Below are the code and all the weights of a small trained network. Each question names an input and a class and asks about switching units off, where a switched-off unit gives its printed mean instead of its output.

import numpy as np


def w(rows, s, z=0):
    codes = np.array(rows[::2]) - 128.0
    scale = np.full(codes.shape[1], s)
    scale[-1] = z or s
    return codes * scale


def norm(h):
    return h / np.sqrt((h * h).mean(-1, keepdims=True) + 1e-5)


def f(y):
    return y / 2 * (1 + np.tanh(0.7978845608 * (y + 0.044715 * y**3)))


def log_softmax(a):
    a = a - a.max(-1, keepdims=True)
    return a - np.log(np.exp(a).sum(-1, keepdims=True))


def net(x, mask):
    res = np.array(x, float).reshape(1, 5) / 4 @ E
    u = 0
    for l in range(2):
        y = f(norm(res) @ A[l][:, :-1].T + A[l][:, -1])
        res = res + np.where(mask[u : u + 6], y, B[l][:, -1]) @ B[l][:, :-1]
        u += 6
    return log_softmax(norm(res)[-1] @ U[:, :-1].T + U[:, -1])


A, B = {}, {}
E = w([
[159,1,138,173],'x0',
[160,119,58,156],'x1',
[107,163,153,242],'x2',
[135,53,191,126],'x3',
[47,114,138,143],'x4',
],0.0064)
A[0] = w([
[239,153,167,181,50],'0.n1',
[79,100,91,253,2],'0.n2',
[79,168,34,149,153],'0.n3',
[62,76,65,199,66],'0.n4',
[176,134,49,179,81],'0.n5',
[246,139,6,102,131],'0.n6',
],0.014,0.0037)
B[0] = w([
[73,87,203,187,182],'0.n1',
[159,84,33,212,185],'0.n2',
[55,149,121,118,200],'0.n3',
[159,46,158,209,169],'0.n4',
[120,171,177,182,179],'0.n5',
[254,164,109,84,255],'0.n6',
],0.02,0.0082)
A[1] = w([
[76,69,182,112,185],'1.n1',
[181,163,183,188,45],'1.n2',
[137,71,81,132,104],'1.n3',
[178,100,172,138,3],'1.n4',
[102,3,114,50,37],'1.n5',
[182,42,125,90,139],'1.n6',
],0.017,0.0029)
B[1] = w([
[168,171,22,173,238],'1.n1',
[47,57,102,84,254],'1.n2',
[192,180,207,149,175],'1.n3',
[53,58,153,65,199],'1.n4',
[2,155,141,121,194],'1.n5',
[78,213,137,110,246],'1.n6',
],0.016,0.0049)
U = w([
[231,201,100,17,177],'0',
[136,47,205,53,1],'1',
[162,15,116,223,181],'2',
[6,191,101,137,170],'3',
],0.012,0.0057)

Each question gives the input, the list of numbers given to net, and the class t.
The units are the neurons (one row each of A and B). Each row of codes is followed by its name. A weight is (code - 128) times the scale printed after its matrix; where a second scale follows, it is the last column's (A, B and U).
mask holds one flag per neuron, layer by layer. A switched-off neuron (its flag False) gives its mean, the last column of its row in B, instead of its output. The means were averaged over made-up inputs and are rounded, as every weight is.
A unit's drop is (log p(t) with every unit on - log p(t) with that unit switched off) / (log p(t) with every unit on - log p(t) with every unit switched off).
The circuit of an input: a set's keep is (log p(t) with only the set's units on - log p(t) with every unit switched off) / (log p(t) with every unit on - log p(t) with every unit switched off). Starting from all 12 units, units are removed one at a time, each time the one whose removal leaves the highest keep (on an exact tie, the one counted first), for as long as the keep stays at least 0.8.
circuit, biggest first: the units of the circuit, biggest drop first
top k neurons: the k neurons with the biggest drops, biggest first
k most important neurons of layer l: the k neurons of layer l with the biggest drops, biggest first
drop of u: that unit's drop, to one decimal
input [-8,-8,3,2,1], class 0: circuit, biggest first -> 0.n1
input [5,-7,3,5,-2], class 3: 2 most important neurons of layer 0 -> 0.n5; 0.n6
input [0,3,5,-4,1], class 2: top 2 neurons -> 0.n2; 0.n4
input [8,-1,-8,0,4], class 3: top 2 neurons -> 1.n5; 0.n6
input [5,-1,-3,-1,5], class 3: top 3 neurons -> 1.n5; 1.n6; 0.n5
input [0,-4,-5,-1,-1], class 3: top 2 neurons -> 0.n6; 0.n5
input [-3,-6,0,3,-2], class 0: top 3 neurons -> 0.n5; 0.n4; 0.n2
input [2,2,1,8,5], class 3: 2 most important neurons of layer 1 -> 1.n6; 1.n5
input [-6,-7,3,5,8], class 0: 3 most important neurons of layer 1 -> 1.n2; 1.n5; 1.n1
input [7,8,-6,-2,6], class 0: top 2 neurons -> 0.n6; 0.n1
input [2,-5,-8,-1,1], class 3: top 2 neurons -> 0.n6; 1.n5
input [6,6,-5,1,4], class 0: top 4 neurons -> 0.n1; 1.n6; 1.n3; 0.n6
input [8,8,-3,-1,-5], class 0: top 2 neurons -> 0.n6; 1.n6
input [-1,4,4,-8,6], class 2: circuit, biggest first -> 0.n4
input [7,3,-1,8,1], class 3: drop of 0.n6 -> 0.1
input [1,-8,-5,4,4], class 3: drop of 0.n6 -> 0.8
input [1,8,-7,6,2], class 0: drop of 0.n6 -> 0.1
input [3,0,-5,4,-6], class 0: drop of 0.n6 -> 0.5
